Here is a tiny trained network, its code and every weight. The questions are about switching its units off for an input and a class, where a switched-off unit gives its printed mean instead of its output.

import numpy as np


def w(rows, s, z=0):
    codes = np.array(rows[::2]) - 128.0
    scale = np.full(codes.shape[1], s)
    scale[-1] = z or s
    return codes * scale


def f(y):
    return y / 2 * (1 + np.tanh(0.7978845608 * (y + 0.044715 * y**3)))


def log_softmax(a):
    a = a - a.max(-1, keepdims=True)
    return a - np.log(np.exp(a).sum(-1, keepdims=True))


def net(x, mask):
    res = np.array(x, float).reshape(1, 7) / 4 @ E
    y = f(res @ A[0][:, :-1].T + A[0][:, -1])
    res = res + np.where(mask, y, B[0][:, -1]) @ B[0][:, :-1]
    return log_softmax(res[-1] @ U[:, :-1].T + U[:, -1])


A, B = {}, {}
E = w([
[119,131,128,138],'x0',
[144,123,126,111],'x1',
[68,254,210,70],'x2',
[133,125,129,116],'x3',
[74,162,3,47],'x4',
[228,204,85,194],'x5',
[163,114,127,83],'x6',
],0.0093)
A[0] = w([
[181,106,135,145,161],'N1',
[178,119,139,154,176],'N2',
[92,59,168,123,153],'N3',
[178,125,152,134,141],'N4',
[91,153,139,175,106],'N5',
[91,32,68,135,7],'N6',
[103,122,134,88,96],'N7',
[108,172,100,161,172],'N8',
[99,66,86,146,153],'N9',
[130,197,168,170,9],'N10',
[138,116,142,161,74],'N11',
[115,78,100,120,4],'N12',
[115,152,133,63,51],'N13',
[76,171,148,97,151],'N14',
[121,88,144,137,18],'N15',
[128,105,218,141,8],'N16',
[96,46,100,174,168],'N17',
[158,189,97,133,242],'N18',
[100,173,151,137,193],'N19',
[118,116,138,96,155],'N20',
[187,101,147,170,164],'N21',
[94,142,147,81,46],'N22',
[139,94,249,140,201],'N23',
[127,158,183,130,68],'N24',
[91,137,150,89,50],'N25',
[106,139,121,103,149],'N26',
[93,88,142,129,160],'N27',
],0.016,0.0029)
B[0] = w([
[104,76,123,188,172],'N1',
[87,47,93,223,173],'N2',
[185,152,112,75,189],'N3',
[71,123,32,167,160],'N4',
[127,134,142,133,156],'N5',
[154,197,144,81,201],'N6',
[96,133,108,169,156],'N7',
[173,134,130,111,163],'N8',
[189,163,130,89,185],'N9',
[193,71,118,124,188],'N10',
[47,126,178,127,147],'N11',
[146,186,103,106,154],'N12',
[80,125,143,143,167],'N13',
[51,146,133,126,201],'N14',
[159,106,156,140,141],'N15',
[192,197,182,72,203],'N16',
[191,85,170,94,198],'N17',
[253,67,193,67,190],'N18',
[131,164,112,103,184],'N19',
[44,194,161,169,148],'N20',
[69,65,78,209,192],'N21',
[60,101,157,149,171],'N22',
[206,125,160,74,253],'N23',
[179,136,150,80,180],'N24',
[91,121,95,175,170],'N25',
[60,228,71,147,152],'N26',
[125,146,142,100,162],'N27',
],0.0069,0.014)
U = w([
[192,12,87,100,69],'0',
[141,105,85,66,254],'1',
[27,41,74,254,33],'2',
],0.0079,0.00046)

Each question gives the input, the list of numbers given to net, and the class t.
The units are the neurons (one row each of A and B). Each row of codes is followed by its name. A weight is (code - 128) times the scale printed after its matrix; where a second scale follows, it is the last column's (A, B and U).
mask holds one flag per neuron, in row order. A switched-off neuron (its flag False) gives its mean, the last column of its row in B, instead of its output. The means were averaged over made-up inputs and are rounded, as every weight is.
A unit's drop is (log p(t) with every unit on - log p(t) with that unit switched off) / (log p(t) with every unit on - log p(t) with every unit switched off).
The circuit of an input: a set's keep is (log p(t) with only the set's units on - log p(t) with every unit switched off) / (log p(t) with every unit on - log p(t) with every unit switched off). Starting from the 12 units with the biggest drops (on a tie, the unit counted first), units are removed one at a time, each time the one whose removal leaves the highest keep (on an exact tie, the one counted first), for as long as the keep stays at least 0.8.
circuit, biggest first: the units of the circuit, biggest drop first
most important unit: the unit with the biggest drop
top k neurons: the k neurons with the biggest drops, biggest first
drop when u is switched off: that unit's drop, to one decimal
input [7,-7,7,4,-8,7,3], class 0: most important unit => N10
input [-7,7,7,-4,-3,5,0], class 0: circuit, biggest first => (N10; N18)
input [-2,2,7,1,-2,7,-7], class 0: circuit, biggest first => (N10; N18)
input [-2,-1,-4,5,2,-3,3], class 1: circuit, biggest first => (N6; N18)
input [-2,-2,-8,7,3,-7,1], class 1: top 2 neurons => (N6; N12)
input [-8,2,7,2,-1,6,-2], class 0: top 2 neurons => (N10; N18)
input [4,-6,1,-2,4,-8,-8], class 2: top 2 neurons => (N23; N16)
input [-2,-6,-6,5,3,-2,5], class 1: top 2 neurons => (N6; N18)
input [-3,-2,-3,4,-2,6,0], class 2: drop when N24 is switched off => 0.0
input [1,8,-5,5,6,-8,-4], class 1: drop when N6 is switched off => 0.1
input [8,-8,-7,7,1,-4,-2], class 1: drop when N14 is switched off => -0.2
